|   1 |   2 |  -8 |  -7 |  -7 |   0 | -10 |  -9 |   1 |   3 |   7 |  -3 |   5 |   4 |   2 |   1 |  -4 |  -5 |   7 |   2 |   4 |  11 |   9 | -10 |  -3 |   0 |  -3 |   7 |   3 |   1 |   3 |  -6 |  -1 |  -3 |  -1 |  -2 |  -7 |  -7 |  -4 |  -4 |   5 |  -4 |  -6 |   9 |   7 | -12 |   7 | -14 |  -6 |  -7 |   0 |  -6 |   6 |   9 | -> <75>
|  -2 |   1 |  -9 |  -8 | -10 |   1 |  -6 | -13 |   2 |   1 |   9 |  -3 |   8 |  -1 |   3 |  -1 |  -1 |   8 |  10 |  -2 |   2 |   6 |  11 |  -8 |  -3 |   1 |  -7 |   6 |   6 |  -2 |   4 |  -6 |   3 |  -1 |   0 |  -4 | -11 |  -5 |  -4 |  -4 |   1 | -17 |  -4 |   6 |   5 |   3 |   8 |  -9 |  -9 |   0 |   2 | -10 |   5 |   6 | -> <65>
|  -3 |  -6 |   1 |  -7 | -10 |   1 |  10 | -14 |   2 |   2 |  16 | -10 |   5 |  -5 |   2 |  -4 |  -2 | -10 |  20 |   5 |  -2 |   7 |  18 |   1 |  -3 |  -3 |  -6 |   4 |   8 |  -6 |   4 |   2 |   3 |  -9 |  -1 |  -3 | -14 |  -5 |  -3 |  -5 |   9 | -10 |  -1 |  17 |   7 |  -4 |  18 |  -5 |  -3 |   0 |   4 |   3 |  27 |   9 | -> <80>
|   0 |   0 |  -9 |   5 |   5 |   0 |   7 |  -3 |   4 |   0 |  10 |   2 |  10 |  -6 |   5 |  -4 |  -1 |   4 |   9 |  -4 |  -3 |   0 |  10 |  -6 |  -7 |  -8 |  -5 |  -4 |   2 |  -4 |   2 |   2 |   7 |   2 |  -1 |   3 | -13 |   2 |  -4 |  -5 |  -7 |  -7 |  -3 | -14 |   1 |   0 |  -2 |  -2 | -13 |   1 |   2 |  -6 |   2 |   7 | -> <67>
|  -1 |   4 |  -7 |  -7 |  -6 |   0 |   0 | -15 |   7 |   3 |  18 |  -6 |  13 |  -7 |   4 |  -2 |  -2 |  -5 |  11 |   4 |   3 |  10 |  16 |  -4 |  -5 |   0 |  -5 |   7 |   8 |  -2 |   5 |  -9 |  -4 |   1 |  -2 |  -8 | -10 |  -2 |  -7 |  -4 |  -3 |  -9 |  -1 |  14 |   2 |   8 |  11 |  -7 | -14 |   0 |  -3 |  -5 |   6 |   4 | -> <67>
|  -1 |  -3 | -15 | -10 |  -9 |   0 |  -7 | -19 |   1 |   2 |   4 |  -4 |  -4 |  -2 |   2 |   0 |  -3 |   0 |  14 |   3 |   1 |   0 |   6 |  -5 |   4 |   3 |  -6 |  20 |   3 |  -2 |  -1 | -10 |   5 |   2 |  -2 |   6 |  -8 | -13 |   0 |  -3 |   3 | -12 |  -4 |  14 |   7 |   4 |  13 |  -4 |  -6 |   2 |   2 |  -3 |   4 |   4 | -> <65>
|  -4 |   1 | -21 |  -5 |  -9 |   4 |  -9 | -12 |   3 |   4 |  11 |   2 |   7 |  -3 |   5 |  -2 |  -6 |   3 |  12 |  -1 |   1 |   8 |  13 | -14 |  -9 |   8 | -11 |  14 |   1 |   6 |   3 | -11 |  -2 | -10 |   2 |   5 | -10 | -12 |  -6 |  -7 |  -4 | -10 |  -1 | -15 |   1 |   9 |   0 |  -7 | -10 |   1 |   4 | -11 |  -2 |   6 | -> <80>
|   5 |   1 | -17 |  -9 |  -9 |   2 |  -2 | -18 |   4 |   0 |  16 |  -7 |   8 |  -8 |   5 |   0 |  -7 |  -1 |  14 |  -2 |   2 |   6 |   9 | -12 |   0 |  -2 |  -7 |   2 |   0 |  -4 |   7 |   3 |   4 |  -2 |   1 |  -3 | -12 | -19 |  -3 | -10 |   0 | -29 |  -4 |  -1 |   6 |   0 |  14 |  -3 | -10 |   1 |   3 | -10 |   6 |   3 | -> <75>
|  -1 |   1 |   0 |  -6 |  -2 |   1 |  -4 |  -7 |   0 |   4 |   3 |  -5 |   9 |  -2 |   7 |  -5 |  -1 |  -6 |   6 |   1 |   4 |  17 |  11 |  -3 |   3 |  -3 |  -4 |   3 |  -2 |  -5 |   8 |  -3 |   0 |  -2 |  -2 |   0 |   4 |   6 |   1 |  -1 |   0 | -10 |  -3 |  24 |   4 |   5 |  13 |  -7 |  -7 |  -1 |  -2 |  -2 |   5 |  -3 | -> <80>
|   4 |   0 |  -6 |  -4 |  -5 |  -2 |  -1 |  -8 |   7 |   3 |  20 | -10 |  18 |  -5 |   4 |  -2 |  -1 |  -3 |  17 |   3 |   5 |  12 |  10 |  -6 |  -4 |   0 |  -3 |   7 |   1 | -12 |   7 |  -4 |   1 |   1 |   0 |  -1 | -11 |  -3 |  -4 |  -4 |   0 | -15 | -21 |  17 |   9 |   4 |  12 | -11 | -14 |  -4 |   0 |  -5 |   6 |   4 | -> <67>
|   2 |  -1 |  -9 |  -5 |  -7 |   1 |  -6 | -14 |   2 |   0 |   9 |  -1 |   3 |  -3 |  -3 |   1 |  -4 |  -2 |  15 |   0 |   8 |  10 |   8 | -13 |  -4 |  -1 |  -4 |   6 |   4 |  -3 |   2 |  -8 |  -1 |  -6 |  -2 |  -5 |  -9 | -17 |  -3 |  -3 |   0 | -24 | -10 |   7 |   7 |  -2 |  13 |  -4 |  -8 |  -1 |   0 |  -7 |   2 |   7 | -> <75>
|  -1 |   1 |  -7 |  -9 |  -5 |   5 |   9 | -12 |   5 |   9 |  20 |  -8 |  13 | -18 |  10 |   0 |  -7 |  -7 |  14 |   0 |   2 |  14 |  23 | -12 |  -6 |   2 |  -3 |  12 |  11 |  -4 |  11 |  -3 |   5 |  -3 |   0 |  -4 | -17 |  -9 | -10 |  -9 |   3 | -15 |   2 |  -7 |  -2 |  12 |  10 |  -5 | -15 |   1 |   5 | -14 |   6 |   7 | -> <71>
|  -4 |  -5 | -14 |  -2 |  -9 |   0 |   3 | -22 |   6 |  -2 |  15 |  -5 |   9 |  -5 |   2 |  -3 |   0 |   5 |  17 |  -1 |  -3 |  -4 |  13 |  -7 |  -4 |   5 |  -7 |   9 |   2 |  -4 |   0 |  -4 |  -1 |  -2 |  -3 |   4 | -12 |  -6 |  -6 |  -1 |  -3 |  -9 |  -3 |   0 |  14 |   0 |   6 |  -6 | -21 |   0 |  -1 |  -6 |   4 |   4 | -> <71>
|   3 |  -3 | -11 |  -3 |  -1 |  -1 |   2 | -11 |   0 |   4 |  12 |   0 |   8 | -11 |   2 |  -4 |  -4 |   0 |   4 |  -2 |   5 |  14 |   6 |  -6 |  -3 |  -1 |  -3 |  -3 |   1 |  -1 |   6 |  -1 |  -2 |  -2 |  -1 |   1 |  -3 |  -9 |  -7 |   0 |   2 |  -9 |  -3 |  -1 |   2 |   2 |   8 |   2 |  -8 |  -1 |   0 |  -5 |   4 |   6 | -> <66>
|  10 | -19 | -18 |   5 |   5 |  -1 |  18 | -15 |   6 |   0 |   4 |   3 |   4 | -14 |   6 |   0 | -18 |  -4 |  11 | -21 |  -8 |   4 |  11 | -12 |  -3 | -11 |  -7 |  10 |  -2 | -27 |   1 |  11 |  11 |   2 |  -1 |  -7 | -16 | -28 |  -6 |  -8 |  -7 | -35 |  -6 | -23 |  -3 |  -2 |  14 |   7 |  -5 |  -5 |   3 | -16 |   1 |   5 | -> <67>
|   1 |  -2 | -10 |   0 |   0 |  -5 |   3 |  -2 |  -5 |   3 |  10 |   2 |  -2 |  -7 |   5 |  -5 |  -8 |  -4 |  -5 |  -1 |  19 |   1 |  10 |  -3 |  -2 |   8 |  -4 |  14 |  -1 |  -2 |   1 |   2 |   1 |   0 |   0 |   3 |  -9 | -12 |  -6 |  -2 |  -4 |   3 |   1 | -27 |  -3 |  13 |  -1 |   0 |   3 |   3 |   2 |  -2 |  -5 |   9 | -> <66>
|  -3 |  -1 | -22 |  -1 |  -3 |   0 |  -4 | -14 |   3 |   1 |  10 |   3 |  -2 |  -4 |   5 |  -1 |  -7 |  -3 |   4 |  -6 |   0 |  10 |  15 | -14 |  -6 |  10 |  -6 |  16 |  -7 |   4 |   3 |  -4 |   6 |   1 |   0 |  -2 | -10 | -22 |  -9 |  -7 |  -7 | -13 |  -1 | -29 |  -5 |   8 |   2 |  -4 |  -8 |   1 |   1 | -12 |  -6 |  17 | -> <66>
|   3 |  -3 | -13 |  -7 |  -4 |   1 |  -5 | -21 |   3 |   3 |  11 |  -3 |   3 |  -4 |   8 |  -3 |  -1 |   1 |  10 |  -2 |   1 |  11 |   8 | -13 |  -1 |   1 |  -4 |  10 |   2 | -11 |   0 |  -5 |   3 |   5 |  -1 |   0 |  -6 | -17 |  -4 |  -6 |   4 | -22 |   9 |   1 |   3 |   1 |   8 |  -9 |  -5 |  -2 |   2 | -13 |   3 |  11 | -> <71>
|   2 |  -2 |  -7 |  -7 |  -2 |   2 |  -8 | -53 |  11 |  -1 |  13 |   1 |  16 |  -6 |   9 |  -3 |  -6 |   1 |  16 |  -1 |  -4 |  13 |  16 | -16 |  -3 |   1 |  -7 |   7 |  -6 | -14 |   8 |  -5 |  -4 |  -1 |   0 |  -1 | -14 |  -9 |  -9 |  -8 |  -3 | -18 |   0 | -11 |   8 |   3 |   5 |  -8 |  -7 |   0 |   4 | -10 |   1 |   7 | -> <65>
|   0 |  -7 | -11 |  -2 |  -4 |  -3 |  -8 | -18 |   3 |  -2 |   9 |  -4 |   9 |   3 |   0 |  -2 |  -1 |   6 |  13 |   1 |  -3 |   0 |   1 |  -5 |  -5 |   2 |  -8 |   1 |  -3 |  -4 |  -2 |  -9 |   2 |   3 |   1 |   5 |  -3 |  -6 |   0 |  -4 |  -1 | -11 |  -3 |  10 |  17 |  -4 |   6 |  -3 |  -5 |   0 |  -2 |  -5 |   3 |   4 | -> <65>
